Below are the code and all the weights of a small trained network. Each question names an input and a target symbol and asks about switching units off, where a switched-off unit gives its printed mean instead of its output.

import numpy as np


def w(rows, s, z=0):
    codes = np.array(rows[::2]) - 128.0
    scale = np.full(codes.shape[1], s)
    scale[-1] = z or s
    return codes * scale


def f(y):
    return y / 2 * (1 + np.tanh(0.7978845608 * (y + 0.044715 * y**3)))


def softmax(a):
    e = np.exp(a - a.max(-1, keepdims=True))
    return e / e.sum(-1, keepdims=True)


def log_softmax(a):
    a = a - a.max(-1, keepdims=True)
    return a - np.log(np.exp(a).sum(-1, keepdims=True))


def net(x, mask):
    ids = ['αβγδεζηθλξπσφψω'.index(c) for c in x.split()]
    T = len(ids)
    res = E[ids] + P[:T]
    r = res
    for j in range(3):
        rows = slice(2 * j, 2 * j + 2)
        q, k, v = (r @ M[0][rows].T for M in (Q, K, V))
        z = softmax(np.where(np.tri(T) > 0, q @ k.T / 2**0.5, -1e9)) @ v
        o = O[0][rows]
        res = res + np.where(mask[j], z, o[:, -1]) @ o[:, :-1]
    y = f(res @ A[0][:, :-1].T + A[0][:, -1])
    res = res + np.where(mask[3:11], y, B[0][:, -1]) @ B[0][:, :-1]
    return log_softmax(res[-1] @ U[:, :-1].T + U[:, -1])


Q, K, V, O, A, B = {}, {}, {}, {}, {}, {}
E = w([
[229,88,132,100,69,156,134,119,161,92,100,104],'α',
[179,103,105,119,96,137,168,111,176,92,106,139],'β',
[94,83,48,87,176,87,151,133,97,94,104,146],'γ',
[120,76,82,94,186,155,179,71,120,123,156,97],'δ',
[133,111,89,117,129,140,183,101,171,86,119,133],'ε',
[157,50,100,73,119,153,156,69,123,103,139,88],'ζ',
[148,59,86,59,113,113,133,109,122,98,111,98],'η',
[207,87,136,113,112,206,172,52,177,116,140,79],'θ',
[166,103,87,106,107,119,150,133,167,86,103,137],'λ',
[254,171,169,167,194,108,80,199,137,189,137,220],'ξ',
[116,121,97,136,187,214,245,49,193,127,181,101],'π',
[178,82,66,108,105,94,117,151,122,67,68,158],'σ',
[110,133,58,139,147,91,194,171,205,85,111,165],'φ',
[156,100,83,84,100,132,180,131,163,172,199,94],'ψ',
[153,107,93,112,118,132,177,102,172,91,104,138],'ω',
],0.0083)
P = w([
[125,167,76,123,68,86,140,109,178,160,148,86],'0',
[254,111,136,98,192,160,138,100,139,101,108,172],'1',
[207,92,133,109,191,173,143,125,149,107,117,156],'2',
[178,77,112,118,193,161,147,143,154,115,115,152],'3',
[175,75,108,124,190,159,145,155,151,110,107,150],'4',
[163,74,101,125,184,162,152,159,145,106,108,159],'5',
[171,73,81,125,186,154,147,163,141,111,108,166],'6',
[171,74,90,115,180,141,139,167,136,111,116,171],'7',
],0.0096)
Q[0] = w([
[68,169,157,159,63,102,109,104,97,142,140,92],'head 1',
[44,198,175,175,47,90,85,104,78,157,148,76],'head 1',
[215,82,89,56,179,171,183,133,177,81,115,176],'head 2',
[54,162,162,191,83,102,86,123,83,161,136,84],'head 2',
[20,229,235,189,20,58,44,73,40,167,131,49],'head 3',
[2,228,228,169,6,77,63,31,54,141,157,25],'head 3',
],0.0071)
K[0] = w([
[174,66,159,103,209,180,150,133,100,89,118,171],'head 1',
[186,73,166,98,217,192,147,141,93,85,111,178],'head 1',
[126,165,131,113,95,96,89,150,113,207,164,117],'head 2',
[131,85,120,143,163,160,165,110,144,53,97,137],'head 2',
[138,2,129,72,128,152,139,107,109,16,84,115],'head 3',
[139,9,131,78,133,154,124,110,104,21,72,113],'head 3',
],0.0071)
V[0] = w([
[219,174,168,161,57,155,103,149,157,158,132,128],'head 1',
[140,164,115,159,135,50,58,208,119,116,51,202],'head 1',
[105,115,72,83,2,73,195,100,149,97,128,57],'head 2',
[157,160,171,176,153,130,67,173,127,165,121,192],'head 2',
[132,110,63,83,79,103,181,79,159,102,123,86],'head 3',
[92,158,63,106,52,86,162,52,153,149,194,15],'head 3',
],0.0086)
O[0] = w([
[164,161,91,228,123,60,166,105,94,138,145,78,253],'head 1',
[179,111,136,68,134,119,213,136,128,183,90,83,98],'head 1',
[154,138,214,99,157,2,121,91,173,135,145,127,218],'head 2',
[133,135,56,170,92,184,187,135,92,148,104,112,131],'head 2',
[178,116,82,104,177,135,130,138,149,81,148,112,199],'head 3',
[195,175,88,91,161,152,149,158,101,82,150,107,187],'head 3',
],0.0091,0.0036)
A[0] = w([
[164,190,70,164,148,87,186,99,87,126,105,50,149],'neuron 1',
[124,106,173,88,128,119,176,47,177,174,118,67,159],'neuron 2',
[200,128,113,26,203,72,202,149,130,124,118,101,105],'neuron 3',
[40,76,52,153,1,219,173,146,103,115,88,83,66],'neuron 4',
[40,87,170,142,43,168,140,122,112,217,41,147,66],'neuron 5',
[76,108,231,132,74,41,139,115,150,214,85,120,57],'neuron 6',
[42,155,175,200,83,76,60,60,104,104,168,158,7],'neuron 7',
[33,116,209,63,115,180,37,124,186,113,119,192,48],'neuron 8',
],0.0065,0.002)
B[0] = w([
[135,144,160,74,68,158,143,155,112,141,155,165,195],'neuron 1',
[122,199,74,47,102,85,125,65,147,94,114,139,145],'neuron 2',
[145,103,124,196,94,178,123,172,130,128,166,95,249],'neuron 3',
[172,160,94,96,74,52,132,112,204,70,180,100,180],'neuron 4',
[227,121,90,108,198,159,190,179,138,110,91,107,168],'neuron 5',
[144,188,152,79,213,100,192,138,79,86,59,66,151],'neuron 6',
[86,181,173,209,76,174,84,143,98,80,192,1,139],'neuron 7',
[118,117,179,55,68,179,117,191,121,113,197,168,142],'neuron 8',
],0.0071,0.014)
U = w([
[154,133,97,108,127,90,128,146,214,51,160,80,166],'α',
[157,34,123,209,201,235,150,194,71,164,131,101,159],'β',
[103,161,42,96,180,184,90,123,80,94,114,143,94],'γ',
[150,190,87,130,64,161,163,144,81,178,143,135,143],'δ',
[112,86,130,181,148,60,115,77,169,178,125,167,205],'ε',
[103,169,145,190,171,59,146,87,79,133,110,54,124],'ζ',
[78,96,181,100,43,149,75,131,132,131,204,224,109],'η',
[121,92,134,150,165,48,121,64,164,178,110,179,212],'θ',
[131,124,169,3,139,123,139,141,131,150,117,238,87],'λ',
[104,203,189,82,135,122,139,149,75,108,125,88,49],'ξ',
[116,95,109,150,134,106,97,83,168,159,117,198,155],'π',
[90,188,184,116,112,176,110,159,77,108,139,56,2],'σ',
[93,142,144,225,86,124,62,86,116,132,152,85,97],'φ',
[121,89,133,169,133,88,101,91,172,166,111,190,179],'ψ',
[147,198,123,85,220,85,162,97,106,147,58,111,55],'ω',
],0.0055,0.0033)

Each question gives the input, a string of symbols that net reads in full, and the target symbol t.
The units are the heads (2 rows each of Q, K, V and O) and the neurons (one row each of A and B). Each row of codes is followed by its name. A weight is (code - 128) times the scale printed after its matrix; where a second scale follows, it is the last column's (O, A, B and U).
mask holds one flag per unit, heads first, then neurons. A switched-off unit (its flag False) gives its mean, the last column of its rows in O or B, instead of its output. The means were averaged over made-up inputs and are rounded, as every weight is.
A unit's drop is (log p(t) with every unit on - log p(t) with that unit switched off) / (log p(t) with every unit on - log p(t) with every unit switched off).
The circuit of an input: a set's keep is (log p(t) with only the set's units on - log p(t) with every unit switched off) / (log p(t) with every unit on - log p(t) with every unit switched off). Starting from all 11 units, units are removed one at a time, each time the one whose removal leaves the highest keep (on an exact tie, the one counted first), for as long as the keep stays at least 0.8.
units of the circuit, in order: the units of the circuit, biggest drop first
unit that matters most: the unit with the biggest drop
top k neurons: the k neurons with the biggest drops, biggest first
heads that matter: for each layer, one digit per head in row order, 1 if its drop is at least 0.15 and else 0, layers parted by /
drop of u: that unit's drop, to one decimal
input θ ε δ ξ ω γ δ γ, target φ: heads that matter => 101
input δ ξ δ, target η: unit that matters most => head 1
input ξ φ β, target δ: units of the circuit, in order => (head 1; head 2; neuron 1)
input ξ β ω γ α σ, target δ: heads that matter => 110
input θ θ λ λ γ ξ ζ θ, target φ: units of the circuit, in order => (head 1; head 3; neuron 7)
input σ ξ σ η ε σ, target ω: units of the circuit, in order => (head 3; neuron 6; neuron 5; neuron 3)
input ξ β δ γ, target δ: units of the circuit, in order => (head 1; head 2; neuron 1)
input φ σ γ α γ, target β: units of the circuit, in order => (head 3; neuron 3; neuron 4)
input φ γ φ η γ ξ ζ, target β: heads that matter => 001
input δ γ π σ γ γ ζ ξ, target η: units of the circuit, in order => (head 1; neuron 8; head 3)
input γ β γ γ π ξ γ γ, target λ: top 2 neurons => (neuron 8; neuron 3)
input γ ψ ξ λ, target λ: heads that matter => 101
input φ θ ξ η, target β: top 3 neurons => (neuron 4; neuron 3; neuron 2)
input η λ σ ξ, target ξ: unit that matters most => head 3
input ζ ξ ψ θ π, target σ: top 3 neurons => (neuron 7; neuron 8; neuron 6)
input π γ π ξ ω γ γ, target γ: heads that matter => 111
input σ λ θ α π π ξ β, target ω: top 3 neurons => (neuron 6; neuron 5; neuron 3)
input ξ δ ξ π γ ξ γ, target δ: units of the circuit, in order => (head 2; head 1; neuron 1)
input φ η θ ψ γ ε ξ, target β: units of the circuit, in order => (head 3; neuron 4; neuron 3; neuron 2)
input θ π α σ ε ξ ζ, target φ: unit that matters most => head 1
input σ ξ γ, target ω: top 3 neurons => (neuron 6; neuron 5; neuron 3)
input ξ ξ ξ φ γ δ, target δ: top 2 neurons => (neuron 1; neuron 4)
input φ η ξ ψ ψ, target β: top 2 neurons => (neuron 4; neuron 3)
input σ α ψ ξ, target ω: drop of neuron 3 => 0.3
input γ ξ θ, target λ: drop of head 1 => 0.8
input π δ ξ θ γ, target γ: drop of neuron 3 => 0.2
input ζ δ ξ, target σ: unit that matters most => head 3
input ζ β ξ θ, target σ: drop of head 3 => 1.2
